Below are the code and all the weights of a small trained network. Each question names an input and a class and asks about switching units off, where a switched-off unit gives its printed mean instead of its output.

import numpy as np


def w(rows, s, z=0):
    codes = np.array(rows[::2]) - 128.0
    scale = np.full(codes.shape[1], s)
    scale[-1] = z or s
    return codes * scale


def f(y):
    return y / 2 * (1 + np.tanh(0.7978845608 * (y + 0.044715 * y**3)))


def log_softmax(a):
    a = a - a.max(-1, keepdims=True)
    return a - np.log(np.exp(a).sum(-1, keepdims=True))


def net(x, mask):
    res = np.array(x, float).reshape(1, 6) / 4 @ E
    y = f(res @ A[0][:, :-1].T + A[0][:, -1])
    res = res + np.where(mask, y, B[0][:, -1]) @ B[0][:, :-1]
    return log_softmax(res[-1] @ U[:, :-1].T + U[:, -1])


A, B = {}, {}
E = w([
[127,128,131,127,129],'x0',
[95,240,156,160,144],'x1',
[128,127,130,128,128],'x2',
[155,95,161,246,99],'x3',
[138,153,142,101,17],'x4',
[254,154,135,120,143],'x5',
],0.0081)
A[0] = w([
[148,115,104,167,241,37],'N0',
[181,115,136,249,103,68],'N1',
[148,59,110,95,125,94],'N2',
[78,128,142,145,122,25],'N3',
[200,150,140,124,167,35],'N4',
[157,105,129,141,243,47],'N5',
[45,95,113,145,120,4],'N6',
[141,235,141,169,141,70],'N7',
[128,234,115,153,155,89],'N8',
[161,171,113,5,178,87],'N9',
[253,160,127,126,142,36],'N10',
[132,130,125,130,111,86],'N11',
[192,26,120,95,118,66],'N12',
[127,140,111,80,136,45],'N13',
[125,142,107,85,135,19],'N14',
[167,157,120,115,28,52],'N15',
[167,156,129,114,31,90],'N16',
[175,116,130,216,117,98],'N17',
],0.017,0.0035)
B[0] = w([
[157,204,107,87,64,198],'N0',
[128,96,180,37,188,204],'N1',
[179,105,132,179,125,180],'N2',
[96,99,97,142,134,145],'N3',
[48,137,88,175,140,175],'N4',
[150,197,111,96,58,198],'N5',
[44,122,92,177,126,175],'N6',
[203,96,122,196,147,199],'N7',
[198,95,128,184,129,200],'N8',
[117,84,192,36,179,249],'N9',
[4,88,79,197,114,219],'N10',
[131,144,125,124,135,126],'N11',
[210,101,125,211,156,212],'N12',
[124,127,176,110,145,154],'N13',
[122,132,168,113,147,147],'N14',
[146,203,99,98,90,196],'N15',
[141,197,111,101,73,201],'N16',
[114,113,189,68,165,184],'N17',
],0.031,0.012)
U = w([
[141,99,181,52,212,123],'0',
[254,93,112,210,171,69],'1',
[167,223,88,86,87,66],'2',
[45,103,68,175,164,254],'3',
],0.0068,0.0031)

Each question gives the input, the list of numbers given to net, and the class t.
The units are the neurons (one row each of A and B). Each row of codes is followed by its name. A weight is (code - 128) times the scale printed after its matrix; where a second scale follows, it is the last column's (A, B and U).
mask holds one flag per neuron, in row order. A switched-off neuron (its flag False) gives its mean, the last column of its row in B, instead of its output. The means were averaged over made-up inputs and are rounded, as every weight is.
A unit's drop is (log p(t) with every unit on - log p(t) with that unit switched off) / (log p(t) with every unit on - log p(t) with every unit switched off).
The circuit of an input: a set's keep is (log p(t) with only the set's units on - log p(t) with every unit switched off) / (log p(t) with every unit on - log p(t) with every unit switched off). Starting from the 12 units with the biggest drops (on a tie, the unit counted first), units are removed one at a time, each time the one whose removal leaves the highest keep (on an exact tie, the one counted first), for as long as the keep stays at least 0.8.
circuit, biggest first: the units of the circuit, biggest drop first
unit that matters most: the unit with the biggest drop
k most important neurons: the k neurons with the biggest drops, biggest first
drop when u is switched off: that unit's drop, to one decimal
input [1,-1,5,-3,-2,-5], class 3: unit that matters most => N9
input [4,-7,-4,-5,0,-3], class 1: 3 most important neurons => N12, N2, N1
input [-7,6,-3,6,-2,0], class 0: 4 most important neurons => N1, N17, N12, N2
input [-5,2,6,5,0,-5], class 0: 4 most important neurons => N10, N1, N4, N17
input [5,-4,-4,1,3,-5], class 3: 3 most important neurons => N6, N7, N8
input [-8,3,3,6,-6,-3], class 0: 4 most important neurons => N1, N17, N16, N15
input [-5,5,6,-1,6,-7], class 3: 2 most important neurons => N6, N0
input [6,5,-4,-3,-6,-1], class 2: 2 most important neurons => N0, N12
input [-4,-2,3,-1,3,1], class 2: 2 most important neurons => N7, N8
input [8,2,3,-1,0,-1], class 1: 4 most important neurons => N10, N9, N1, N17
input [0,-5,4,0,7,6], class 2: 3 most important neurons => N16, N15, N7
input [-6,-5,-7,-1,-7,3], class 2: 2 most important neurons => N5, N0
input [-5,0,3,8,6,8], class 0: 2 most important neurons => N1, N17
input [-2,8,3,-7,-5,5], class 1: circuit, biggest first => N8
input [-8,1,3,8,-8,-3], class 0: 4 most important neurons => N1, N17, N16, N15
input [-5,6,-8,-2,-8,5], class 2: drop when N5 is switched off => 2.9
input [5,-1,-6,-1,-7,-6], class 2: drop when N10 is switched off => 0.3
input [8,-5,-5,-3,1,-6], class 3: drop when N8 is switched off => 0.5
